(in the rows, 128 means zero)
Each name stands for a flat space through zero: a line, a plane or more. A row that begins with a name and a colon came from that space; any other row is followed by the name of the space it lies nearest, among the names in its block.
pegup_pob: [150 114 121 142 147 113  79 147 101  87  90 195 108 147  92 164  69  77
 128 148 138 140 154 155 106 122 138 160 132 138 155 135  82 142 108 104
 160 132 160 184 136 156 120]
bap_napek: [ 68 136 133  91 113 128 152 103  73 133 116 103 147 175 122 125 177 126
 126 139 102 140  92 132 158 101 180 133  93 111 132 119  93  94 125 149
 153 116 138 153 129  90 132]
ritun_vapa: [188 121 141  89  96 118 145 152  93 165 189 182 133 122 137 107 136 106
 107 118 124 109 104 138 149  76 129 168 108 151 126 140 103 162 147 169
 139 123 112 113 139 151  93]
nup_fep: [107 138 145 167 147 136 136 149 121 113 140 119 108 190 121 135 147 128
  87 154 114 149 164 172 133 120 133 123 137 137  82 132 144 173 133 110
 147 111 119 137 148  92 150]
ritun_vapa: [215 170 168 168 148 104  83 133 143 105 134 141 109 165 103 153 131 132
  51 180  90 109 108 136 174 134 168  70 189 102 135 141  86 152 174 179
 137 150 119 118 158  96 159]
gobuv_pizi: [127 121 122 137 159 126 121 173 108 126  91 129 129 126 136 139 113 151
 161 118 122 142 118 131 153 100 113 104 142 118 113 110 114  87 160 145
 131 120 123 121 152 160  80]
gobuv_pizi: [137 139 160  99 149 107 132 106  96 116 128 111 172 134 120 139 112 175
 173 119 118 127 146 132 128 104 137  95 154 158 147 117  98 113 136 118
 108 162  72 111 106 166 131]
[120 118 107 146 139 128 123 150 130  96  79 140 116 119 100 158 130 102
 121 134 106 105 114 117 163 134 124 101 148 133 139 139 117 119 112 109
 109  89 123 133 128 112 126] -> ritun_vapa
fid_kip: [110 135 141 142 122 120 110 113 125 115 117 122 125 153 123 111 112 115
 153 113 126 134 122 128 121 137 139 111 117 115 168 146 133 103 131 133
 158 140 121 120 102 145 122]
pegup_pob: [131 157 113  81  97 145 170  97 109 162 157  88 123  83 144  91 145 155
 157 143 128 111  74  78 155 144  82 110  94 141 111 104 154 119 141 167
  98 160  75  75 144 117 105]
[ 78 147 128  96 119 113 131 133 135 153 111 129 118 123 135 131 113 169
 116  93  94  76 150 143 140 112 135 172 134 103 145 150 112 114  76 141
 117 146 126 135  98 141 150] -> nup_fep
[ 58 134 136 170 154 129 119 105 119 116 139 116  84 114 130 125  79 122
 114 127 133 130 143  88 117 102 151 107 105 116 178 103 145 109 100 147
 224 139 181 119  84 111 138] -> fid_kip
[131 125 124 118 133 130 127 121 132 133 134 125 149 137 131 126 117 123
 124 133 124 134 119 128 125 121 128 121 128 140 122 108 110 141 140 132
 126 119 119 119 144 114 125] -> nup_fep
bupi_bef: [151 174 167 147 110 120  52 136 216 141 106  95 182 131 136 164  99 142
 127 160  99 142 128 108  49 127  91 141 109 144  61 196 102 165  93 163
 175 110 158 119 113  94 146]
fid_kip: [ 32 125 130 202 184 125 148 125 109 125 148 115  91  67 133 158  86 130
  56 157 176 137 135  62 132 117 167 147 114  99 168  61 142  70  61 143
 239 151 212 121 116 100 175]
[ 84 131 138 159 134 102 107 101 109 107 105 138  94 137 120 111 102  93
 132 123 123 120 157 114 124 146 152 100 117 115 159 132 148 119 107 150
 181 116 163 122  79 149 130] -> fid_kip
[116  66 167 153 144  83 183 118 167  94 131 157  36 123  82 170 116 113
 109 122 106 174 131  66 102 187 153 141 166  98 210  53 113 146  96 114
 118 132 118 135  91 151 110] -> bupi_bef
[ 84 140 162 142 157 143  99 142 102 111  71 127 129 121 154 122  85 119
 166  76 149 144  85 177 139 127  97  78 162  80 105 108 123  83 134 159
  92  97  98 143 180 165  51] -> gobuv_pizi
[158 113 150 201 150 146 139 138 155  53 125  88 113 170  66 159 153 164
 125 191 100 157 133 121 105 153 123  62 140 185  81 106 116 193 198 100
 138  76  72 137 141 111 129] -> nup_fep
[122 123 164 138 144 112 126 111 146 167 141  81 154  97 153 102 174 156
  94 107 143 146 168  93 135 125 110  61 148 111 105 150 179 119 110 135
  82  90 139  53 123  91 104] -> pegup_pob
[122 124 133 140 130 126 106 122 124 112 134 135  92 124 150 137 114 111
 105 110 127 126 114 123 125 146 139 155 138 103 136 120 149 146 106 144
  94 101 124 140 143 120 137] -> gobuv_pizi
soru_keso: [ 92 138  89 141 140 150 159  58  48  76 116 127 107 213  96 132 182 159
  66 128 113 163 156 129 180  32  80  64 159  92 133 165 242 140 121  97
 138 222 252 129 117 154 162]
fol_ruleg: [103 152 113 157 121 113 168 139 106  93 114 111 126 161 146 100 122 122
 145 127 122 130 125 127 151  92  97 116 127 139 123  95 135 160 124 147
 146 147 151 146 123 114 129]
[106 141 121  96 111 186 107 164  55 143 147 162 179 177 152  54 162 172
 143  63 103 152 142 101 173 164 161 180 139 125 175 153 159  93 172 169
 156  80 131  74 124  97  73] -> ritun_vapa
[133 117 150 160 137 116 123 166 181 100 133 141 106 110 142 135 141  97
 129 125 109 173 123 101  48 181 141 132 121 140 115 136 142 171 140 141
 145 151  95 137 146 134 143] -> bupi_bef
fol_ruleg: [169 154 128 203 159 104 181 134  97  39 120  83 120 130 109 109 109 185
 131 103  90 110 145  85 157  82 138 162 171 134  75 163  89 163 131 140
 159  51 111 155 117 141 104]
tiduf_zik: [128 100 108 128 176 143 110 126 137 154 106 120 138 142 156 149  91 130
 116 123 147 128 118 132 147 160 137 135 117 136 106 102 146 127 107 146
 123 120 128 143 153 103 134]
soru_keso: [ 95  91 124 160 120 138  97 102 120 139 169 104 160 100 118 156 136 113
 127 124 128  63 150  85 164  88 132  92 167 130 151 166 176  73 135 117
  95 135 151 180 151  84 104]
[ 86 136 124 163 126 129 129 155 109 128 101 124  93 133 177 107 101  97
 165  76 148 134 102 105 134 142 113 143 129  80  96 150 141 130 146 175
 101  93 167 155 168  89  70] -> gobuv_pizi
[145 112 176  98 128  93 101 170 211 155  99 134 108 151  83 133 123 109
 101 196 133  60 109 100 138 166 146 124 124  79  87 133 128  58  91 110
 125  89 131 138 128 160 107] -> bap_napek
[137 129 122 143 135 124 123  99 163 100 103 111 125 125 124 173 110 131
 116 173 101 126 126 119 118 149 108  97 157 117 118 112 138 112 111 100
 108 113 122 133 125 105 159] -> ritun_vapa
[128 126 120 173 151 128 126 114 154  74  81 118 126 152 111 146 113 151
 116 154  97 122 125 112 133 162 135  73 172 100 138 110 132 104 114 125
 119 109 122 146 128  95 149] -> ritun_vapa
[133 147 122 119 135 136 132 151 116 162 132 142 160 116 167 105 135 146
 113 130 119 128 118 143 131 104 107 118 108 148  93 164 141 128 156 133
 143 159  97 110 145 110 145] -> bupi_bef
[ 99 117 106 176 126 120 134 121 136 159 121 149 165 145 156 132 162 138
 129 101  82 131 105 164 105 118 124 105  79 116 133 165 146 114 130 176
 149 125 103 118 155 151 165] -> bap_napek
[ 89 107 137 169 131 119 125 123 124 139 129 115 116 134 139 131 128 128
 116 119 134 128 123 113 130 125 143 137 117 118 140 102 139 113 124 134
 161 141 137 126 131 137 125] -> fid_kip
bap_napek: [116 146 131 135 129 130 118 117  99 126 135 138 127 136 149 124 128 133
 138 132  93  95 156 124 142 142 113 129 128 125 119 117 127 145 133 114
 115 120 111 147 139 151 148]
[112 144 105 168 134 127  96  90  80  92 173 146 157 124 182 111 135 152
 144  90  91 131 159 145 130 111 107 116 120 161 127 112 146 170 150 127
 113 157 122 134 127 146 151] -> bap_napek
[166 117 158 108 141 122 131 132 153  82 149 120 141  99 127 161 120 121
 132 122  99 153 155 147 112 103 112 141 143 113 107 162 116 119 134 128
 173 123 126 112 141 124 103] -> pegup_pob
[112 126 137 127 122 118 137 135 159 166 116 133 147 143 128 135 146 108
 126 150  87 117 128 139 134 146 124 119 108 113 114 151 123 105 118 147
 133 105 112 123 128 151 135] -> bap_napek

Each name stands for a flat space through zero: a line, a plane or more. A row that begins with a name and a colon came from that space; any other row is followed by the name of the space it lies nearest, among the names in its block.
vil-nub: [118 156 128 109 129  97 104 143 113 109 175 173 117  91 103 114  95 143
 104 136  80 161 113 170 137 145 170  78 122 177  81 123 150 114 109 172
  88 139 107 137 191  94 160]
todo-vifa: [171 172  91 142 103 134  85 136 108 200 164 142 138  92 162 111  55 110
 107 158 142 146  98 154 132 169 103 135 108 142 165 126 134 124 172 112
 132 134 103 103 112 134 149]
gitep-zugu: [127 130 143 123 119 103 130 146 137 116 130 149 142 156 142 117 101  99
 157 122 151 125 106 117 126 118  97  92 135 109 141 143 121 138 161 155
 116 116 174 105 133 155  98]
moko-livat: [111 141 148 130 130 125 126 113 166 164 143 104 107 154 115 125 198 116
 127 141 114 155 132  99 120 111 185 179  86  77 125 138 188 154 122 128
 109 189 159 111 128 159 110]
sene-guz: [110  80 160 101 108 124 135 120 138 125 114 133 160 152 163  93 156 115
 120 119 140 133 117 164  96 141 125 127 127 131 123  86 145 158 126  81
  95 137 116 128  87 152 136]
[107 104 143 132 117 125 146 124 130 137 133 132 162 114 152 130 123 153
 122 125 155 115 119 152 131  99 138 110 140 162 128  74 139 146 104 138
 148  84 123 119 131 143 158] -> sene-guz
[148 127 111 151 153 157 138 145 113  69 122  91 150 127  98 145 156 114
 154 133 107 108  99 131 137  93 157 185 181 116  94 140 106 121 118 137
 153 117 122 130  82  99 120] -> todo-vifa
vemo-bov: [136 127 125 120 154 124 142 125 136 129 104 141 131 126 122 101 125 127
 121 104 165 143  89 130 160 173 166 101 107 128 143 129 134 133 123 135
  86 170 129 129  91 150 114]
vez-kuzib: [122 104 129 119 134 136 133 117 127 151  79 135 128 128  91 130 133 110
 111 100 125 124 107 110 116 147 126 137 146 141  75  95 138 103  85 138
 120 100  87 138 164 141  93]
sene-guz: [114 162 141 106 104 119 105 134 140 182 100 140 160 102 125 144  72 146
 131 115 125  91 134 101 145 107 128  85 121 137 134  82 162 128 146 129
 140 144  87 155 109 116  94]
vemo-bov: [158 132 101 148 102 112 122 110 120 134 167  97 134 123 138 120 130 174
 158  95 121 142 121 164 105 119 146 108 120 122 141 160 135 103 107 106
 172 123 167 139 106 151 174]
[ 96 122 114 148 106 124 129 123 149 147 116  80 109 149 141 163 146 119
 163 124 120 136 137 157 120 113  91 198 133  48 169 120 155 141 124  77
 122 166 136  98 152  90  90] -> vil-nub
[132 130 136 135 145 108 141 175  92  81  89 135 109 124 143 138 156 130
 190 129 125 144 155  96 151 108 129 111 152 103 115 154 145 147 113 154
 160  63 164 145 111 150  93] -> vemo-bov
[ 72 100 137 122 110  82 132  97 200 160  84  82 112 139 162 105 121 171
 118 152 167  90 133 109  91 130 142  76 159 151  88  53  86 165  82 119
 159  81  85 132 130  88 127] -> sene-guz
[158 160  93 154 165 124  95 188 136 167 132 145 112 121 105 158  86 140
 152 132  85 142 159 115 149 154 140 139 124  84 132 211 143  93 143 161
 140 121 157 130 139 152 103] -> sene-guz
[121 171 131 123  84 222 114  93 180 156  82 147 121  96  87 153 107 161
 183  88  69 136 131 149 105  96  94  66 136 144 176 167  95  78 121 137
 104 108 133 178 151 178 137] -> vemo-bov
[160 117 142 142 104 133 103  99 135 157 179 125 124 128 106 120 115 131
 103  63 148 121 114 121 130 158 186 130  59 174 130 130 126 164 150 113
  95 141 116 115  96 120 128] -> vemo-bov
[150 145 105 128 139 137 129 143 132 158  91  93  74 127 109 122 112  96
 116 124 115 134 161 150 148 147  66 151 133 130 139 161 132 166 118  91
 127 153 144 122 120 107 127] -> sene-guz
vez-kuzib: [178 174 134 119 165 137 108  89 141 150 107 124  95 125 128  96 127 159
 140 151 138  93 127 198 152 114 134 141  77 166 159 130 132 158 126 165
 180 142  91 118 169  67 111]

Rows lie near named flat spaces through zero. A row that begins with a name and a colon came from that space; any other row is followed by the name of its block's space that it lies nearest.
pila_lerif: [160 140 139 136 105 128  88 127 167 124 110 142 159 131 114 137 109 112
 130 131 110 146 107 101 123 107 140 112 112 107 164 120 122 116 136 123
 140 139 121 131 121 123 126]
kote_bar: [121 175 120 136 143 110 112 148 130 119 135 161 139 105 126 112 117 100
 169 145 115 128 124  98 106 129 138 122 120 156 159  89 134 147 142 150
  99 144 125 137 149 160 120]
kemuz_nivam: [150 115 170  81 121 120 172 111 104 139 130 164 117 146  92 158 102  79
 152 176 139  81 117 139 130 157 114 138 122 152 133 135 108  96 150 134
 157 140 109 162 119 135 139]
zeras_gemi: [111 136 141 122 110 142 165  95 124 152  99 116 148 138 116 121 142  44
 127 117 123 112 139 169 124  77 118 109 112 135  70 133 119 110 157 129
 105 111 139 164 198 135 132]
pupo_vuvu: [142 106 162 104 145 154  91 187 107 114 119 142 155 147  71  82 115 133
  78 107 166 180  85  50 131 159 136 154  90 141 153 124  56 140 134 137
 131 141  72 111 142  98 109]
sakek_memor: [137 162 123 127 107  96 127 178 148 125 105 108 107 154 116  97 165 128
 121 134 125 168 122 153 145 100 111 122 117 132 108 116 115 120 113 124
 150 118 173 129 108 110 122]
falok_nofi: [118 123 133 146 136 123 141 140 111  78 103 148 123  78 140 164 176 105
  76 131 199  99 154  97 127 109 127 185 134 173 105  84 141  96 112 110
  42 123 135 137 131 136 149]
pir_fumo: [139 151 121 174 124  53  93 162 144 109 122 112 170 136 160 122 155 119
 130 107 120  92 145 133 128 126 140 115 108 102 125 137 133 129  92 125
 153 162 179 103 113 113 102]
pir_fumo: [114 112 130 167 121  81 107 181 138 136 113 110 162 135 179 132 130 138
 132 131 141 110 136  99 157 142  99 139 149 103 117 140 165  99  74 137
 164 142 138  91 177  97 149]
kote_bar: [106 123 140 131 151 145 139 117 130 128 143 107 125 121 126 151 153 152
 110 140 116 157 137 138 151 124 133  88 145 102 110 140 126 128 123 116
 151 125 145 121 113 139 136]
napo_ber: [137 106 110 121 121 106 126 100 124 131 106 131 122 122 137 132 121 126
 101 103 168 129 116 101 144 132  93 122 124 127 111 134 108 138 149 122
 134 125 123 122 124 127 110]
keke_surun: [ 42 156 131 175  84 152 104 111 127 184 193 139 178 119 131 144 102 110
 144 116 124 115 162 126 118 134 134 135  96 135 130 128 147 195 189  99
 104 127  85 119  90 135 103]
falok_nofi: [ 84 145 114 146  95 143 135 103 119 144  93 165 125  56 115  84 135  73
 130 148 147  82 161 121 126 104 139 158  98 154 132 119  99 108 113  73
 104 139 114 104 126 164 107]
keke_surun: [ 63 162 115 131 107 143 142 135 108 155 171 182 134 120 119 133 112 145
 151 166 128 136 150 105 121 163  97  87 112 156 132 119 151 150 138 122
 143 140 101 107 134 118 132]
sakek_memor: [122 101 140 121 143 147 143  87 120 104 153 135 169 121 125 144  95 133
 125 152 123 138 126  98 124 140 134 139 123 116 127 137 143 146 131 139
 119 157 112 135 136 133 131]
kemuz_nivam: [108 120 109 170 129 157 114 160 118 129 112 103 120 106 140 145 104 155
 118  79 106 170 143  79 138 125 127 140 158 111 152  80 156 114 114 131
 124 125 146  99 132 162 115]
[141 127  82 112 159 183 111 142 152 117 129 135 101 133 146 126 135 113
 163 122 110 145  99 146 122  88 166  94  98 111 146 115 134  58 139 121
 104 152 110 132 110 141 161] -> napo_ber
[150 146 117 126 154 140 138 100  86 111  73 120 124 115 173 115 129 143
 130  88 112 183 130 167 111 125  78  70  95 143 149 165  99 126 175  89
 125 167 128  91 134 170 205] -> pir_fumo
vas_sunuk: [ 94 136 141 164 100 107  92 159 150 120 202 118 114 111 101 126 130  52
 125 115  96 143 137 147  98 173 126 119 189 166 159  96 103 125 136 131
 113 176 110 165 204 135 122]
[119 154 110 130 139 118 115 115 139 104 134 150 138 121 142 119  70  91
 126 148 111 107 118  92  95 123 106 153  97 164 149  83 118 128 127 138
 140 146 131 137 141 151 140] -> kote_bar
[131 144 162 156 143 128 138 131 157 171 109 168 144  70 200  87 110  96
 138 169 111 139 141 183 181 142  72 174 111 145 154 136 124 138 108 136
 128 137 164 132 115 165 125] -> pir_fumo
[ 96 161  98 111 158 152 175  80 114 143 122 138 140 132  94  92 158  93
 121 130 139  88  89 175 143 145 147 120 128 181  51 156 119 139 156 112
 121 145 136 158 151 139 114] -> zeras_gemi
[154 138 145 107 169 124 135 135 128 165 137  89 134 181 127 127 111 145
 157 128  89 161 113 159 109 160 136 139 106 102 112 135 156 149 135 132
 188 162 129 134 134 126 125] -> falok_nofi
